In the rows, 128 means zero.
Each row of numbers belongs to one of the elements below and depends on some of the facts about them. Some rows are named. Which element is each other row?

Some facts about the elements:
((164), stugen, (1591)); ((481), stugen, (1119)); ((1552), stugen, (392)); ((982), stugen, (1487)); ((723), stugen, (1069)); ((48), stugen, (705))
((444), stugen, (1417)); ((1435), stugen, (1716)); ((1419), stugen, (611)); ((714), stugen, (1531)); ((1631), stugen, (637)); ((639), stugen, (1727))
((468), stugen, (1605)); ((1020), stugen, (179)); ((1389), stugen, (1073)); ((1605), stugen, (745)); ((637), stugen, (260)); ((1691), stugen, (1610))
((397), stugen, (223)); ((268), stugen, (164)); ((1517), stugen, (807)); ((32), stugen, (980)); ((1340), stugen, (273)); ((1051), stugen, (680))
((460), stugen, (547)); ((273), stugen, (539)); ((223), stugen, (1467)); ((1413), stugen, (153)); ((807), stugen, (665)); ((1611), stugen, (1065))
((417), stugen, (1334)); ((1402), stugen, (526)); ((1591), stugen, (506)); ((1294), stugen, (1480)); ((1073), stugen, (717)); ((506), stugen, (967))
((980), stugen, (1367)); ((967), stugen, (445)); ((410), stugen, (444)); ((1600), stugen, (809)); ((1065), stugen, (982)); ((1536), stugen, (417))
((1417), stugen, (1600)); ((1555), stugen, (1519)); ((1470), stugen, (1536)); ((409), stugen, (1606)); ((1598), stugen, (1435)); ((813), stugen, (1631))
((809), stugen, (1555)); ((620), stugen, (576)); ((776), stugen, (1378)); ((392), stugen, (1627)); ((153), stugen, (1720)); ((1625), stugen, (1020))
((876), stugen, (1133)); ((733), stugen, (1419)); ((611), stugen, (691)); ((1720), stugen, (1369)); ((1480), stugen, (714)); ((355), stugen, (1508))
((1508), stugen, (1449)); ((260), stugen, (656)); ((445), stugen, (1433)); ((539), stugen, (409)); ((656), stugen, (1625)); ((1289), stugen, (432))
((526), stugen, (48)); ((1610), stugen, (1294)); ((1069), stugen, (460)); ((1133), stugen, (1691)); ((1433), stugen, (285)); ((691), stugen, (1051))
((1367), stugen, (1413)); ((576), stugen, (1402)); ((1531), stugen, (481)); ((1449), stugen, (1645)); ((665), stugen, (1598)); ((1727), stugen, (733))
((1378), stugen, (651)); ((651), stugen, (620)); ((1334), stugen, (468)); ((1119), stugen, (1117)); ((1467), stugen, (1289)); ((209), stugen, (1544))
((1487), stugen, (1552)); ((982), drimo, (1117)); ((982), drimo, (1436)); ((982), drimo, (1627)); ((982), drimo, (179)); ((1001), drimo, (432))
((1001), drimo, (525)); ((1001), drimo, (717)); ((1001), drimo, (1402)); ((1001), drimo, (1555)); ((1001), drimo, (632)); ((1407), drimo, (1051))
((1407), drimo, (1269)); ((1407), drimo, (1552)); ((1407), drimo, (612)); ((1407), drimo, (460)); ((444), drimo, (838)); ((444), drimo, (1666))
((444), drimo, (1531)); ((444), drimo, (1289)); ((444), drimo, (680)); ((444), drimo, (1610)); ((333), drimo, (1631)); ((333), drimo, (392))
((333), drimo, (1367)); ((333), drimo, (1117)); ((333), drimo, (400)); ((333), drimo, (547)); ((333), drimo, (410)); ((333), drimo, (481))
((333), drimo, (1449)); ((333), drimo, (651)); ((333), drimo, (746)); ((46), drimo, (809)); ((46), drimo, (876)); ((46), drimo, (1625))
((46), drimo, (285)); ((46), drimo, (717)); ((46), drimo, (911)); ((46), drimo, (1239)); ((46), drimo, (1707)); ((46), drimo, (805))
((46), drimo, (1470)); ((46), drimo, (447)); ((46), drimo, (1610)); ((829), drimo, (433)); ((829), drimo, (1521)); ((829), drimo, (876))
((829), drimo, (445)); ((829), drimo, (102)); ((347), drimo, (433)); ((347), drimo, (1666)); ((347), drimo, (1269)); ((347), drimo, (1020))
((347), drimo, (102)); ((347), drimo, (1470)); ((105), drimo, (1625)); ((105), drimo, (512)); ((105), drimo, (620)); ((105), drimo, (355))
((105), drimo, (1555)); ((105), drimo, (229)); ((1217), drimo, (611)); ((1217), drimo, (209)); ((1217), drimo, (717)); ((1217), drimo, (1203))
((1217), drimo, (620)); ((1217), drimo, (1707)); ((1217), drimo, (381)); ((1217), drimo, (138)); ((1389), drimo, (1631)); ((1389), drimo, (369))
((1389), drimo, (612)); ((1389), drimo, (885)); ((1389), drimo, (512)); ((1389), drimo, (85)); ((1389), drimo, (1727)); ((1389), drimo, (1707))
((1389), drimo, (1716)); ((1389), drimo, (921)); ((1389), drimo, (229)); ((1008), drimo, (1631)); ((1008), drimo, (1367)); ((1008), drimo, (1480))
((1008), drimo, (86)); ((1008), drimo, (512)); ((1008), drimo, (652)); ((436), drimo, (410)); ((436), drimo, (1436)); ((436), drimo, (213))
((436), drimo, (921)); ((436), drimo, (1334)); ((1162), drimo, (576)); ((1162), drimo, (1051)); ((1162), drimo, (1720)); ((1162), drimo, (916))
((1162), drimo, (1419)); ((156), drimo, (1666)); ((156), drimo, (1517)); ((156), drimo, (1436)); ((156), drimo, (735)); ((156), drimo, (1311))
((309), drimo, (1065)); ((309), drimo, (525)); ((309), drimo, (813)); ((309), drimo, (1600)); ((309), drimo, (1720)); ((309), drimo, (547))
((309), drimo, (1289)); ((967), drimo, (486)); ((967), drimo, (1073)); ((967), drimo, (1625)); ((967), drimo, (410)); ((967), drimo, (455))
((967), drimo, (1133)); ((1417), drimo, (392)); ((1417), drimo, (812)); ((1417), drimo, (1311)); ((1645), drimo, (1631)); ((1645), drimo, (525))
((1645), drimo, (285)); ((1645), drimo, (705)); ((1645), drimo, (26)); ((1645), drimo, (481)); ((55), drimo, (450)); ((55), drimo, (381))
((733), drimo, (869)); ((733), drimo, (1402)); ((733), drimo, (776)); ((82), drimo, (1073)); ((82), drimo, (656)); ((82), drimo, (1369))
((82), drimo, (223)); ((1238), drimo, (1631)); ((1238), drimo, (869)); ((1238), drimo, (773)); ((1238), drimo, (1269)); ((1238), drimo, (717))
((1238), drimo, (885)); ((1238), drimo, (1402)); ((1238), drimo, (445)); ((1238), drimo, (381)); ((1238), drimo, (164)); ((1545), drimo, (155))
((1545), drimo, (1367)); ((1545), drimo, (355)); ((1545), drimo, (1707)); ((1545), drimo, (652)); ((1545), drimo, (381)); ((1545), drimo, (1591))
((1508), drimo, (1654)); ((1508), drimo, (612)); ((1508), drimo, (1470)); ((1508), drimo, (223)); ((1508), drimo, (1419)); ((1508), drimo, (1069))
((539), drimo, (432)); ((539), drimo, (486)); ((539), drimo, (1531)); ((539), drimo, (26)); ((539), drimo, (652)); ((539), drimo, (1627))
((539), drimo, (460)); ((665), drimo, (576)); ((665), drimo, (1666)); ((665), drimo, (1606)); ((665), drimo, (1117)); ((665), drimo, (1467))
((665), drimo, (138)); ((1463), drimo, (1521)); ((1463), drimo, (656)); ((1463), drimo, (714)); ((1463), drimo, (26)); ((1463), drimo, (1727))
((1463), drimo, (721)); ((1463), drimo, (1334)); ((180), drimo, (1521)); ((180), drimo, (1654)); ((180), drimo, (916)); ((180), drimo, (481))
((180), drimo, (381)); ((180), drimo, (921))

Some rows with their names:
[121  59 157 167 147 108 133 126 175 118 169 129  97 159  70 138 192 123
  83 158 148 144 117 115 142  82 129  93 143 136 166 162  91]: (1545)
[112  78 147 158 137  98 112 129 163 125 168 124 111 146  58 131 161 133
  97 165 149 181 123 129 155  95 123  92 153 151 145 168  78]: (1645)
[144 103 142 116 148 157 111 114 136 115 167 120 123 102  63 157 135  75
 130 150 132 215 135 144 132  86 111  92 161 135 148 143  77]: (1508)
[136  83 161 149 157 129 128 122 154 130 149 127 103 144  98 132 173 123
 112 144 150 106 118 116 150 102 129 109 139 142 151 156 102]: (55)
[105 120 124 141 146 129 145  95 126 115 112 126 123 154 149 105 136 191
 153 114 123  49 132 116 151 177 136 120 102 120  95 128 111]: (717)
[142 139 127  81 133 121 123 155 120 127 134  69  96  99 163 122 170 115
 121 108 127 145 100 142  85 106 103 113 106 131 138 164 137]: (1487)
[ 90 147 104 136 152 159 169 110 115 138 123 128 154 138 160 130 123 169
 100  74 105  76 137 154 158 139 101 112 111  83  90 156 128]: (1631)
[ 94 139 120 115 139 122 169 118 128 128 120 125 126 143 126 129 150 195
 142 141 128 113 143 139 174 166 101 117  90 137  90 150 102]: (26)
[111 135 124  96 148 143 178 129 134 132 131 128 113 128 106 148 172 169
 155 162 132 130 144 143 182 142  96 114 100 149 110 142 105]: (721)
[132 120 109  80 142 127 121 154 114 134 130 104 113  95 171 120 178 118
 131 114 125 140 103 136 108 122 110 108 115 131 154 167 125]: (32)
[ 90 154 147  67 132 146 201 125 142 148 127 174 134  93 138 154 164 138
 138 113 100 131 164 136 114 126  97 119  92 111 108 127  79]: (1334)
[101 147 126 127 125 100 111 128 101 123 124  92 148 112 141 103  92 146
 116  90 137 158 121 167 103 147 101 121 115 132  89 173 102]: (1065)
[ 70 143 133 109 123  99 117 138 114 138 119 137 157  89 152 100 102 138
 114  85 132 152 142 144  91 152 118 123 122 130  95 165  68]: (1600)
[103 108 136 145 149 114 166 115 142 128 125 131 110 152 137 124 169 174
 114 125 136  72 127 119 156 141 119 115  97 125 118 152 113]: (155)
[ 97 129 111 110 128 111 171 123 140 126 129 131 121 149 121 126 164 199
 144 150 115 127 138 134 165 160 102 108  85 128  97 146 102]: (486)
[ 91 107 122 102 146 161 128 171 101 127 145 114 157 100 163 105 178 138
 169 120  93 158  72 147 100 117 118 105  75 166 195 159 126]: (506)
[125 141  87 119 155 143 183 118 121 106 135 144 130 103 128 160 123 135
 130 124 133 110 133 150 153 121  92 121  75 106 102 123 133]: (1727)
[ 96 122 109 142 143 130 178 102 132 104 129 132 120 133 150 131 145 155
 110  97 114  80 118 134 119 134 117 111  88  84 119 144 112]: (355)

Which element is each row?
No name comes twice in this set of rows, the named rows included.
[131 148 122  95 140 154 138  96 108 122 116 130 137 112 137 133 115 151
 177  96  91 112 145 134 120 166 120 110 111 108 101 109  95]	(1470)
[107 111 137 137 160 137 143 102 120 127 111 121 117 138 150 111 137 163
 144 114 144  50 125 118 162 163 133 125 116 136 113 141 113]	(869)
[109 141 118 113 141 138 146 112 112 127 125 128 141 114 136 132 115 149
 140 107 114 126 137 151 130 149  96 114 104 114  98 142 102]	(460)
[138 130 113 108 136 143 132  92 116 109 122 121 129 130 143 134 121 155
 160 107  89 103 131 131 115 168 125 100 104  95 110 112  99]	(876)
[ 98 123 120 134 135 110 147 115 132 125 120 126 124 145 134 106 142 191
 133 131 136  98 133 128 157 164 122 116 104 133  96 150 105]	(432)
[166 105 187 138 134 112  85 141 142 148 169 141 129 141  69 143 137  90
 110 112 106 193 122 138  92  93 103  89 152 122 160 153  88]	(665)
[131 148 108 114 163 137 125 128  87 130 121 144 154  94 131 136  81 121
 152 112 145 121 136 153 147 151  96 131 105 140  96 137 122]	(1051)
[110  67 157 164 145 101 140 133 169 126 166 129 101 152  72 141 188 124
  78 162 151 155 114 121 157  80 120  96 138 139 151 174  91]	(1008)
[105 144  92  83 131 147 185 120 124 113 131 125 127 107 130 148 153 161
 147 138 102 156 140 153 140 137  87  96  87 104 104 132 108]	(1073)
[125 114 131 140 145 135 144 102 124 115 131 130 119 137 142 128 139 138
 121  89 106  78 118 127 111 143 123 108 106  97 127 132 115]	(209)
[108 121 132 136 147 131 170  98 135 122 113 127 112 155 146 117 149 192
 142 120 124  50 134 117 156 177 126 119  91 118 102 133 117]	(1707)
[165 140 179  98 137 102 133 152 132 179 134 151 126 176 123 136 165 183
 162 128  95 116 133 129 139 161  80 110  99 136 125 145 121]	(735)
[145  62 163 168 146 113 103 116 170 118 170 127  92 160  70 137 177 114
 101 153 139 139 113 102 140  95 143  96 159 137 168 152  89]	(1217)
[ 90 109 133 139 151 110 176 127 141 132 129 129 115 153 131 122 169 174
 111 126 144  81 123 124 157 137 110 120  94 132 118 163 111]	(86)

The same elements again, as new rows of numbers:
Named rows:
[124 100 128 108 118 136 106 148 122 129 123 129 110]: (1389)
[127 125 129 130 134 130 135 128 130 136 129 130 163]: (369)
[130 124 128 127 131 129 134 129 128 138 132 133 156]: (885)
[134 126 126 116 107 135 120 127 121 150 134 139 118]: (46)
[115 122 127 143 135 152 135 125 102 109 129 137  91]: (1294)
[140  92 127 125 101 137 112 140 114 153 118 124 159]: (1645)
[125 133 125 130 133 121 127 128 129 114 127 125 126]: (153)
[127 125 132 130 135 129 138 127 135 136 127 128 144]: (213)
[127 149 129 126 127 132 135 121 127 140 132 132 149]: (433)
[124 160 129 108 107 145 118 123 119 151 133 136 121]: (829)
[131 123 130 134 129 131 133 128 127 137 124 125 160]: (486)
[122 141 126 128 131 124 124 127 124 116 127 125 134]: (1552)
[132 121 130 134 130 128 134 126 130 137 126 126 154]: (547)
[130 128 129 130 132 131 137 126 132 136 130 130 149]: (1657)
[135 123 131 135 129 125 136 122 134 138 124 124 138]: (1627)
[138 139 127 135 138 131 123 137 135 115 132 111 116]: (1378)
[122 142 127 128 133 128 125 131 124 115 127 126 135]: (1069)
[129  99 128 102 120 127 127 132 137 148 146 156  65]: (1217)

Which element is each row?
No name comes twice in this set of rows, the named rows included.
[140 141 127 130 100 120 117 109 124 130 124 123  49]	(444)
[124 124 131 122 141 127 138 129 138 135 137 138 131]	(450)
[116 109 127 143 136 154 134 129 103 108 128 137  89]	(1480)
[144 135 139 130 106 121 132  99 145 151 124 124  20]	(156)
[122 122 127 145 127 148 133 123 104 113 126 132  88]	(1531)
[130 127 130 129 132 124 139 122 137 137 134 134 121]	(138)
[136  90 128 117 116 132 121 137 127 148 129 137 125]	(105)
[143 120 126 132 102 133 122 123 118 150 123 127 143]	(309)
[125 157 133 111 112 145 118 126 121 150 126 130 128]	(1162)
[133 135 129 133 130 121 139 124 125 139 129 131 144]	(680)
[131 116 142 119 120 135 122 128 140 147 115 119  82]	(436)
[118 109 132  96 130 132 127 135 142 146 144 154  65]	(55)
[134 125 136 134 131 121 137 116 143 138 124 123  96]	(1436)

